Here is a tiny trained network, its code and every weight. The questions are about switching its units off for an input and a class, where a switched-off unit gives its printed mean instead of its output.

import numpy as np


def w(rows, s, z=0):
    codes = np.array(rows[::2]) - 128.0
    scale = np.full(codes.shape[1], s)
    scale[-1] = z or s
    return codes * scale


def f(y):
    return y / 2 * (1 + np.tanh(0.7978845608 * (y + 0.044715 * y**3)))


def log_softmax(a):
    a = a - a.max(-1, keepdims=True)
    return a - np.log(np.exp(a).sum(-1, keepdims=True))


def net(x, mask):
    res = np.array(x, float).reshape(1, 4) / 4 @ E
    y = f(res @ A[0][:, :-1].T + A[0][:, -1])
    res = res + np.where(mask, y, B[0][:, -1]) @ B[0][:, :-1]
    return log_softmax(res[-1] @ U[:, :-1].T + U[:, -1])


A, B = {}, {}
E = w([
[156,7,145,107,32,133,163],'x0',
[163,192,57,127,149,158,246],'x1',
[228,128,250,168,86,158,127],'x2',
[154,155,104,9,129,165,65],'x3',
],0.011)
A[0] = w([
[77,128,93,119,109,78,120,81],'N0',
[152,183,125,128,163,113,155,107],'N1',
[119,50,104,104,59,123,157,135],'N2',
[179,151,176,154,90,174,153,108],'N3',
[56,109,49,151,127,120,114,165],'N4',
[170,180,226,153,153,147,118,100],'N5',
[124,156,109,144,142,126,101,119],'N6',
[83,212,156,174,179,113,57,116],'N7',
[51,105,189,141,135,88,33,47],'N8',
[144,154,100,114,126,145,216,63],'N9',
[71,102,82,103,151,120,156,128],'N10',
[39,121,96,114,133,130,135,32],'N11',
[157,147,94,32,112,161,75,86],'N12',
[67,103,134,255,129,74,173,5],'N13',
],0.014,0.0013)
B[0] = w([
[178,113,149,157,138,112,131,189],'N0',
[86,96,88,128,112,146,131,191],'N1',
[68,33,122,136,144,123,185,227],'N2',
[148,132,124,140,151,71,89,213],'N3',
[175,125,167,158,140,98,93,233],'N4',
[163,119,156,140,140,71,101,231],'N5',
[128,91,153,119,130,129,143,162],'N6',
[92,15,138,122,104,135,195,242],'N7',
[123,204,7,157,129,153,111,237],'N8',
[108,156,36,164,113,155,85,213],'N9',
[157,136,144,147,136,93,99,216],'N10',
[147,128,144,114,117,68,96,209],'N11',
[124,195,195,99,124,179,157,230],'N12',
[131,196,180,48,122,195,138,249],'N13',
],0.018,0.014)
U = w([
[197,132,201,212,163,4,85,24],'0',
[135,208,229,60,131,221,158,206],'1',
[115,165,1,242,122,164,117,248],'2',
[73,5,145,176,127,116,211,16],'3',
],0.0091,0.0013)

Each question gives the input, the list of numbers given to net, and the class t.
The units are the neurons (one row each of A and B). Each row of codes is followed by its name. A weight is (code - 128) times the scale printed after its matrix; where a second scale follows, it is the last column's (A, B and U).
mask holds one flag per neuron, in row order. A switched-off neuron (its flag False) gives its mean, the last column of its row in B, instead of its output. The means were averaged over made-up inputs and are rounded, as every weight is.
A unit's drop is (log p(t) with every unit on - log p(t) with that unit switched off) / (log p(t) with every unit on - log p(t) with every unit switched off).
The circuit of an input: a set's keep is (log p(t) with only the set's units on - log p(t) with every unit switched off) / (log p(t) with every unit on - log p(t) with every unit switched off). Starting from the 12 units with the biggest drops (on a tie, the unit counted first), units are removed one at a time, each time the one whose removal leaves the highest keep (on an exact tie, the one counted first), for as long as the keep stays at least 0.8.
circuit, biggest first: the units of the circuit, biggest drop first
most important unit: the unit with the biggest drop
top k neurons: the k neurons with the biggest drops, biggest first
drop when u is switched off: that unit's drop, to one decimal
input [0,7,6,-4], class 2: circuit, biggest first	(N9)
input [-1,-7,-5,-7], class 1: top 2 neurons	(N13; N9)
input [5,-5,-1,-5], class 1: top 3 neurons	(N13; N7; N9)
input [5,-1,-5,1], class 0: top 3 neurons	(N7; N4; N10)
input [6,-2,5,0], class 3: top 3 neurons	(N2; N4; N10)
input [3,-3,-4,-3], class 0: top 2 neurons	(N7; N12)
input [-4,2,2,-3], class 3: top 3 neurons	(N12; N8; N7)
input [-6,7,-5,-8], class 1: top 2 neurons	(N13; N8)
input [0,2,-2,-3], class 1: top 4 neurons	(N8; N13; N5; N3)
input [8,-5,4,7], class 3: top 2 neurons	(N2; N13)
input [8,5,8,8], class 0: top 2 neurons	(N3; N13)
input [-5,-5,-4,-4], class 2: top 2 neurons	(N8; N2)
input [-6,-4,0,2], class 3: drop when N7 is switched off	1.9
input [-1,-5,-8,-6], class 0: most important unit	N4
input [4,6,-1,0], class 2: drop when N9 is switched off	2.1
input [-4,7,-6,8], class 1: drop when N12 is switched off	8.5
